Below are the code and all the weights of a small trained network. Each question names an input and a target symbol and asks about switching units off, where a switched-off unit gives its printed mean instead of its output.

import numpy as np


def w(rows, s, z=0):
    codes = np.array(rows[::2]) - 128.0
    scale = np.full(codes.shape[1], s)
    scale[-1] = z or s
    return codes * scale


def norm(h):
    return h / np.sqrt((h * h).mean(-1, keepdims=True) + 1e-5)


def f(y):
    return y / 2 * (1 + np.tanh(0.7978845608 * (y + 0.044715 * y**3)))


def softmax(a):
    e = np.exp(a - a.max(-1, keepdims=True))
    return e / e.sum(-1, keepdims=True)


def log_softmax(a):
    a = a - a.max(-1, keepdims=True)
    return a - np.log(np.exp(a).sum(-1, keepdims=True))


def net(x, mask):
    ids = ['αδλμστψ'.index(c) for c in x.split()]
    T = len(ids)
    res = E[ids] + P[:T]
    r = norm(res)
    for j in range(2):
        rows = slice(3 * j, 3 * j + 3)
        q, k, v = (r @ M[0][rows].T for M in (Q, K, V))
        z = softmax(np.where(np.tri(T) > 0, q @ k.T / 3**0.5, -1e9)) @ v
        o = O[0][rows]
        res = res + np.where(mask[j], z, o[:, -1]) @ o[:, :-1]
    y = f(norm(res) @ A[0][:, :-1].T + A[0][:, -1])
    res = res + np.where(mask[2:10], y, B[0][:, -1]) @ B[0][:, :-1]
    return log_softmax(norm(res)[-1] @ U[:, :-1].T + U[:, -1])


Q, K, V, O, A, B = {}, {}, {}, {}, {}, {}
E = w([
[100,124,122,102,132,150,137,152,134,148,101],'α',
[48,25,128,106,170,72,142,145,111,116,130],'δ',
[106,151,126,114,125,166,88,116,70,142,130],'λ',
[136,113,167,162,254,114,123,55,116,153,105],'μ',
[126,181,129,125,120,101,67,187,155,106,143],'σ',
[147,182,138,88,132,186,158,127,131,58,140],'τ',
[202,127,62,108,64,133,146,103,153,135,179],'ψ',
],0.0053)
P = w([
[4,36,96,43,103,108,119,114,188,140,171],'0',
[65,113,59,129,176,117,144,169,100,165,183],'1',
[106,139,84,199,175,133,142,169,92,116,106],'2',
[181,75,166,135,134,167,94,176,104,118,98],'3',
[183,124,141,102,134,105,71,109,98,95,80],'4',
[171,137,49,99,114,123,95,55,161,78,63],'5',
],0.0032)
Q[0] = w([
[72,17,123,115,148,69,97,153,123,93,114],'H1',
[134,144,210,184,73,124,154,106,136,229,127],'H1',
[85,168,175,158,67,109,155,137,183,135,149],'H1',
[156,195,119,136,104,231,125,208,125,115,140],'H2',
[174,152,160,65,135,126,43,174,95,131,92],'H2',
[68,217,2,94,112,126,100,95,168,108,98],'H2',
],0.0076)
K[0] = w([
[156,179,145,142,126,125,71,120,79,100,150],'H1',
[2,105,132,129,142,130,153,179,113,159,154],'H1',
[47,105,121,100,104,135,135,186,136,119,157],'H1',
[199,170,78,97,70,148,144,148,144,134,193],'H2',
[205,168,109,161,132,148,145,141,109,83,122],'H2',
[199,129,156,102,56,155,90,106,165,82,105],'H2',
],0.0078)
V[0] = w([
[138,73,131,181,186,129,170,98,42,196,121],'H1',
[92,164,125,95,61,252,127,55,61,119,127],'H1',
[142,173,195,144,201,161,138,93,134,34,180],'H1',
[67,159,200,115,184,99,127,186,135,47,105],'H2',
[166,174,157,151,68,83,149,193,217,92,187],'H2',
[148,88,153,98,141,172,231,81,133,98,90],'H2',
],0.004)
O[0] = w([
[101,124,97,82,133,70,75,93,229,109,145,84],'H1',
[153,157,126,152,123,103,64,255,164,102,137,66],'H1',
[48,156,115,94,177,190,139,135,145,170,181,153],'H1',
[157,158,101,100,87,199,190,110,120,95,184,223],'H2',
[73,52,57,101,143,100,111,152,146,45,150,132],'H2',
[77,171,205,133,167,183,170,203,93,103,132,4],'H2',
],0.0046,0.004)
A[0] = w([
[200,32,4,110,11,72,128,35,176,81,218,112],'N1',
[71,92,180,119,132,71,164,155,117,109,153,123],'N2',
[68,87,171,147,206,63,88,195,162,58,92,28],'N3',
[89,179,154,88,202,134,127,34,200,194,130,52],'N4',
[84,179,119,130,150,239,158,184,134,76,253,2],'N5',
[135,117,175,84,77,173,136,114,153,158,117,78],'N6',
[142,101,187,133,103,102,200,191,93,129,97,64],'N7',
[95,176,194,157,221,114,120,25,223,175,172,48],'N8',
],0.0056,0.0043)
B[0] = w([
[216,73,2,125,102,180,44,90,144,121,134,250],'N1',
[156,188,105,108,119,167,69,155,157,118,98,123],'N2',
[47,97,117,217,187,134,113,140,123,96,24,126],'N3',
[93,77,181,172,117,135,164,129,166,145,166,165],'N4',
[67,200,110,69,156,160,140,174,146,118,166,138],'N5',
[115,141,121,160,167,82,148,131,103,101,143,125],'N6',
[114,135,115,119,129,78,114,88,180,74,165,123],'N7',
[89,98,175,163,80,147,115,157,219,137,159,167],'N8',
],0.0065,0.014)
U = w([
[139,115,156,128,147,124,240,68,20,140,127,137],'α',
[68,106,123,208,190,107,108,196,112,73,27,3],'δ',
[191,217,190,144,86,94,98,181,87,232,102,82],'λ',
[81,202,119,53,172,206,147,202,120,95,178,95],'μ',
[81,90,192,191,93,148,156,128,205,183,180,246],'σ',
[129,167,139,112,110,3,152,113,163,33,152,1],'τ',
[173,73,47,116,97,190,76,89,144,118,140,200],'ψ',
],0.0047,0.00077)

Each question gives the input, a string of symbols that net reads in full, and the target symbol t.
The units are the heads (3 rows each of Q, K, V and O) and the neurons (one row each of A and B). Each row of codes is followed by its name. A weight is (code - 128) times the scale printed after its matrix; where a second scale follows, it is the last column's (O, A, B and U).
mask holds one flag per unit, heads first, then neurons. A switched-off unit (its flag False) gives its mean, the last column of its rows in O or B, instead of its output. The means were averaged over made-up inputs and are rounded, as every weight is.
A unit's drop is (log p(t) with every unit on - log p(t) with that unit switched off) / (log p(t) with every unit on - log p(t) with every unit switched off).
The circuit of an input: a set's keep is (log p(t) with only the set's units on - log p(t) with every unit switched off) / (log p(t) with every unit on - log p(t) with every unit switched off). Starting from all 10 units, units are removed one at a time, each time the one whose removal leaves the highest keep (on an exact tie, the one counted first), for as long as the keep stays at least 0.8.
circuit, biggest first: the units of the circuit, biggest drop first
most important unit: the unit with the biggest drop
k most important neurons: the k neurons with the biggest drops, biggest first
which heads matter: for each layer, one digit per head in row order, 1 if its drop is at least 0.15 and else 0, layers parted by /
drop of u: that unit's drop, to one decimal
input λ δ α, target λ: circuit, biggest first => H2; N1; H1; N8
input σ σ μ λ τ λ, target μ: most important unit => H2
input σ α μ λ, target σ: circuit, biggest first => H1; H2; N1
input λ μ λ, target σ: circuit, biggest first => H2; H1; N1
input ψ σ λ δ, target δ: circuit, biggest first => H1; N3; N1; H2
input σ τ λ σ, target μ: circuit, biggest first => N1; H2; N5
input σ α ψ α α, target δ: circuit, biggest first => H2; N3
input σ σ ψ σ λ, target δ: which heads matter => 01
input λ ψ δ, target τ: 2 most important neurons => N7; N1
input λ τ σ λ, target μ: 2 most important neurons => N1; N5
input σ σ σ σ ψ σ, target δ: which heads matter => 01
input μ λ λ μ τ δ, target μ: circuit, biggest first => H1; N1; N5
input τ λ σ δ ψ α, target δ: circuit, biggest first => H2; N1; N3
input σ μ λ ψ σ, target δ: circuit, biggest first => H2; N3
input σ σ τ α, target μ: which heads matter => 00
input α τ τ τ σ α, target μ: which heads matter => 11
input ψ μ τ, target δ: drop of H2 => 1.0
input ψ τ λ, target δ: drop of N3 => 0.1
input σ τ α λ λ, target λ: drop of N1 => 0.6
